Below are the code and all the weights of a small trained network. Each question names an input and a class and asks about switching units off, where a switched-off unit gives its printed mean instead of its output.

import numpy as np


def w(rows, s, z=0):
    codes = np.array(rows[::2]) - 128.0
    scale = np.full(codes.shape[1], s)
    scale[-1] = z or s
    return codes * scale


def norm(h):
    return h / np.sqrt((h * h).mean(-1, keepdims=True) + 1e-5)


def f(y):
    return y / 2 * (1 + np.tanh(0.7978845608 * (y + 0.044715 * y**3)))


def log_softmax(a):
    a = a - a.max(-1, keepdims=True)
    return a - np.log(np.exp(a).sum(-1, keepdims=True))


def net(x, mask):
    res = np.array(x, float).reshape(1, 7) / 4 @ E
    u = 0
    for l in range(2):
        y = f(norm(res) @ A[l][:, :-1].T + A[l][:, -1])
        res = res + np.where(mask[u : u + 6], y, B[l][:, -1]) @ B[l][:, :-1]
        u += 6
    return log_softmax(norm(res)[-1] @ U[:, :-1].T + U[:, -1])


A, B = {}, {}
E = w([
[129,140,80,194,33,88,180,48,115,83,133],'x0',
[190,147,73,150,254,141,206,116,80,96,102],'x1',
[147,75,143,222,147,56,157,188,74,165,127],'x2',
[171,108,106,105,127,93,117,208,153,98,176],'x3',
[208,153,118,169,96,175,113,161,108,129,116],'x4',
[97,52,128,156,195,122,170,117,108,94,155],'x5',
[169,246,134,166,79,149,97,113,112,73,131],'x6',
],0.0067)
A[0] = w([
[127,113,93,82,153,106,173,143,169,108,111,4],'L0N0',
[137,205,141,2,102,155,74,103,171,119,112,60],'L0N1',
[82,83,124,98,185,119,142,186,143,131,182,128],'L0N2',
[152,152,131,168,50,15,130,152,140,124,161,71],'L0N3',
[112,150,96,151,101,137,204,31,104,97,98,94],'L0N4',
[76,76,118,159,107,89,179,80,111,103,110,73],'L0N5',
],0.0071,0.0033)
B[0] = w([
[132,144,100,190,168,129,105,116,96,94,112,134],'L0N0',
[69,159,50,145,116,171,56,70,200,151,55,253],'L0N1',
[168,85,170,130,133,93,126,103,142,114,114,236],'L0N2',
[41,129,107,148,138,163,100,110,145,70,76,229],'L0N3',
[144,149,158,94,117,135,132,254,119,184,159,234],'L0N4',
[106,164,124,122,149,102,138,72,123,149,183,211],'L0N5',
],0.0089,0.0041)
A[1] = w([
[254,151,68,117,206,126,182,161,100,87,125,102],'L1N0',
[191,182,127,209,136,149,109,172,71,75,80,113],'L1N1',
[164,176,95,102,35,164,109,141,147,11,201,160],'L1N2',
[131,101,107,194,62,75,155,158,100,135,158,2],'L1N3',
[127,134,106,208,72,60,131,86,97,121,138,78],'L1N4',
[84,57,129,94,186,106,154,73,114,89,110,35],'L1N5',
],0.0087,0.005)
B[1] = w([
[233,118,51,197,90,129,89,73,82,199,96,253],'L1N0',
[104,77,148,79,131,16,249,168,52,153,219,229],'L1N1',
[1,254,162,116,91,218,153,142,110,183,136,247],'L1N2',
[56,104,118,92,117,172,77,120,168,14,73,159],'L1N3',
[57,213,95,94,151,214,146,134,142,126,79,184],'L1N4',
[114,158,183,126,175,105,144,66,181,5,170,199],'L1N5',
],0.0078,0.0055)
U = w([
[79,188,124,134,96,140,189,142,73,170,168,178],'0',
[248,85,112,159,162,87,148,120,75,178,148,193],'1',
[180,101,136,126,112,170,138,104,127,83,112,3],'2',
[130,58,109,144,84,95,125,176,111,85,92,75],'3',
[163,75,194,78,132,103,97,176,158,152,154,48],'4',
[88,189,95,136,89,214,60,104,183,129,67,162],'5',
[90,76,157,140,198,97,131,67,176,57,141,127],'6',
],0.017,0.0061)

Each question gives the input, the list of numbers given to net, and the class t.
The units are the neurons (one row each of A and B). Each row of codes is followed by its name. A weight is (code - 128) times the scale printed after its matrix; where a second scale follows, it is the last column's (A, B and U).
mask holds one flag per neuron, layer by layer. A switched-off neuron (its flag False) gives its mean, the last column of its row in B, instead of its output. The means were averaged over made-up inputs and are rounded, as every weight is.
A unit's drop is (log p(t) with every unit on - log p(t) with that unit switched off) / (log p(t) with every unit on - log p(t) with every unit switched off).
The circuit of an input: a set's keep is (log p(t) with only the set's units on - log p(t) with every unit switched off) / (log p(t) with every unit on - log p(t) with every unit switched off). Starting from all 12 units, units are removed one at a time, each time the one whose removal leaves the highest keep (on an exact tie, the one counted first), for as long as the keep stays at least 0.8.
units of the circuit, in order: the units of the circuit, biggest drop first
k most important neurons: the k neurons with the biggest drops, biggest first
top k neurons in layer l: the k neurons of layer l with the biggest drops, biggest first
drop when u is switched off: that unit's drop, to one decimal
input [7,-7,3,5,-8,0,-1], class 5: units of the circuit, in order -> [L1N1]
input [-5,0,5,5,-2,2,-6], class 1: units of the circuit, in order -> [L1N2 L1N3]
input [-5,1,-6,5,-5,-6,-8], class 6: units of the circuit, in order -> [L0N2 L0N4]
input [1,-8,4,3,-2,-1,-5], class 6: 3 most important neurons -> [L0N4 L0N3 L1N0]
input [2,2,1,-1,0,0,1], class 1: 2 most important neurons -> [L0N4 L1N2]
input [7,1,7,3,-7,-1,2], class 5: 2 most important neurons -> [L1N4 L1N1]
input [7,6,-8,8,8,5,-2], class 0: 3 most important neurons -> [L1N2 L0N2 L1N1]
input [-7,-4,-3,4,-2,4,-6], class 6: units of the circuit, in order -> [L0N4 L1N5]
input [-1,0,7,-6,-7,3,4], class 6: top 3 neurons in layer 1 -> [L1N2 L1N0 L1N1]
input [3,3,0,3,-2,3,2], class 1: 2 most important neurons -> [L1N0 L0N4]
input [0,-7,4,-2,4,1,-4], class 3: 3 most important neurons -> [L1N2 L0N1 L0N0]
input [5,4,8,4,7,-2,6], class 0: 2 most important neurons -> [L1N1 L1N2]
input [6,4,-2,-4,-2,7,-4], class 1: top 2 neurons in layer 0 -> [L0N4 L0N3]
input [-7,3,0,6,-1,-4,1], class 1: 2 most important neurons -> [L1N2 L0N3]
input [8,8,7,8,8,-8,2], class 0: units of the circuit, in order -> [L1N2]
input [-2,-8,4,-7,-3,6,3], class 6: 3 most important neurons -> [L1N2 L0N4 L0N1]
input [-4,-3,4,-4,7,-5,0], class 0: 3 most important neurons -> [L1N0 L0N2 L1N1]
input [3,-8,8,-1,2,3,5], class 5: top 2 neurons in layer 1 -> [L1N4 L1N3]
input [-8,0,0,-1,7,-1,-1], class 1: 2 most important neurons -> [L1N2 L0N3]
input [-6,7,-4,4,4,4,-8], class 1: units of the circuit, in order -> [L1N0]
input [-4,-4,5,-2,-1,0,2], class 3: top 2 neurons in layer 1 -> [L1N2 L1N5]
input [8,7,-6,2,-3,-4,-6], class 1: drop when L1N0 is switched off -> 0.4
input [-2,2,3,1,7,4,4], class 1: drop when L1N0 is switched off -> 0.3
input [7,-8,-1,6,3,0,-8], class 5: drop when L1N1 is switched off -> 0.3
